Here is a tiny trained network, its code and every weight. The questions are about switching its units off for an input and a class, where a switched-off unit gives its printed mean instead of its output.

import numpy as np


def w(rows, s, z=0):
    codes = np.array(rows[::2]) - 128.0
    scale = np.full(codes.shape[1], s)
    scale[-1] = z or s
    return codes * scale


def f(y):
    return np.maximum(y, 0)


def log_softmax(a):
    a = a - a.max(-1, keepdims=True)
    return a - np.log(np.exp(a).sum(-1, keepdims=True))


def net(x, mask):
    res = np.array(x, float).reshape(1, 5) / 4 @ E
    y = f(res @ A[0][:, :-1].T + A[0][:, -1])
    res = res + np.where(mask, y, B[0][:, -1]) @ B[0][:, :-1]
    return log_softmax(res[-1] @ U[:, :-1].T + U[:, -1])


A, B = {}, {}
E = w([
[132,135,122,130,123,126],'x0',
[119,119,127,137,131,125],'x1',
[231,14,65,197,25,41],'x2',
[163,47,214,30,41,228],'x3',
[28,162,209,61,59,2],'x4',
],0.0046)
A[0] = w([
[54,165,170,43,82,26,54],'n1',
[183,107,86,168,175,221,57],'n2',
[80,227,17,226,208,26,237],'n3',
[184,111,84,167,172,227,49],'n4',
[148,88,207,3,57,215,166],'n5',
[59,197,187,70,190,222,181],'n6',
[45,208,158,67,193,212,77],'n7',
[142,91,206,19,59,224,183],'n8',
[53,149,197,78,89,35,16],'n9',
[144,170,96,159,201,242,82],'n10',
[42,126,195,78,67,54,40],'n11',
[210,131,68,170,185,236,37],'n12',
[185,114,79,162,171,226,44],'n13',
[50,136,205,60,91,32,19],'n14',
[57,188,163,65,221,225,114],'n15',
[192,106,65,168,178,245,44],'n16',
[79,214,125,145,197,114,222],'n17',
[108,185,154,150,170,124,253],'n18',
[147,80,202,29,68,176,126],'n19',
[165,69,206,30,55,209,73],'n20',
[42,220,195,63,217,214,61],'n21',
[191,107,81,158,177,226,45],'n22',
[231,49,62,226,29,52,174],'n23',
[26,219,60,191,192,21,110],'n24',
[182,132,81,162,174,224,51],'n25',
],0.0046,0.0032)
B[0] = w([
[14,173,204,218,177,67,182],'n1',
[25,174,225,185,109,14,158],'n2',
[231,72,144,202,233,242,253],'n3',
[11,202,231,182,82,20,157],'n4',
[197,80,160,213,230,232,220],'n5',
[178,30,58,61,70,63,219],'n6',
[188,23,75,49,53,18,191],'n7',
[204,84,135,198,229,223,222],'n8',
[20,212,229,229,150,34,167],'n9',
[53,63,177,118,81,9,161],'n10',
[18,215,224,152,95,35,171],'n11',
[3,167,232,186,86,12,163],'n12',
[15,198,224,195,95,13,156],'n13',
[14,185,227,231,124,32,171],'n14',
[174,20,75,79,51,35,201],'n15',
[11,176,232,174,104,16,165],'n16',
[186,56,70,134,152,172,206],'n17',
[156,68,53,117,158,184,203],'n18',
[137,113,191,217,219,178,194],'n19',
[197,105,212,193,224,177,191],'n20',
[147,20,67,37,30,15,202],'n21',
[17,181,222,198,109,10,158],'n22',
[176,16,43,15,33,32,246],'n23',
[192,107,211,235,245,230,208],'n24',
[21,144,218,192,116,42,155],'n25',
],0.0044,0.0057)
U = w([
[2,222,234,198,86,14,21],'0',
[166,98,93,131,122,147,254],'1',
[159,111,91,136,118,160,253],'2',
[224,34,18,33,27,32,30],'3',
[236,135,148,225,228,240,24],'4',
[113,250,17,35,62,239,49],'5',
],0.0045,0.0041)

Each question gives the input, the list of numbers given to net, and the class t.
The units are the neurons (one row each of A and B). Each row of codes is followed by its name. A weight is (code - 128) times the scale printed after its matrix; where a second scale follows, it is the last column's (A, B and U).
mask holds one flag per neuron, in row order. A switched-off neuron (its flag False) gives its mean, the last column of its row in B, instead of its output. The means were averaged over made-up inputs and are rounded, as every weight is.
A unit's drop is (log p(t) with every unit on - log p(t) with that unit switched off) / (log p(t) with every unit on - log p(t) with every unit switched off).
The circuit of an input: a set's keep is (log p(t) with only the set's units on - log p(t) with every unit switched off) / (log p(t) with every unit on - log p(t) with every unit switched off). Starting from the 12 units with the biggest drops (on a tie, the unit counted first), units are removed one at a time, each time the one whose removal leaves the highest keep (on an exact tie, the one counted first), for as long as the keep stays at least 0.8.
units of the circuit, in order: the units of the circuit, biggest drop first
unit that matters most: the unit with the biggest drop
top k neurons: the k neurons with the biggest drops, biggest first
drop when u is switched off: that unit's drop, to one decimal
input [-7,0,-1,-8,-2], class 4: unit that matters most => n3
input [-2,7,7,5,7], class 0: top 2 neurons => n11, n14
input [2,-1,1,-7,0], class 4: top 2 neurons => n3, n24
input [4,5,-8,8,1], class 3: units of the circuit, in order => n21, n6
input [4,8,2,8,8], class 0: units of the circuit, in order => n11, n14
input [-2,0,-4,-7,3], class 4: units of the circuit, in order => n24, n3
input [2,-1,-8,8,2], class 3: units of the circuit, in order => n21, n6
input [1,-4,1,8,7], class 4: top 2 neurons => n5, n8
input [-7,-8,6,-5,-8], class 0: drop when n12 is switched off => 0.1
input [-2,0,-7,7,-2], class 3: drop when n7 is switched off => 0.4
input [1,-4,-6,-5,-1], class 3: drop when n6 is switched off => 0.2
input [7,6,-1,8,-4], class 4: drop when n20 is switched off => 0.2
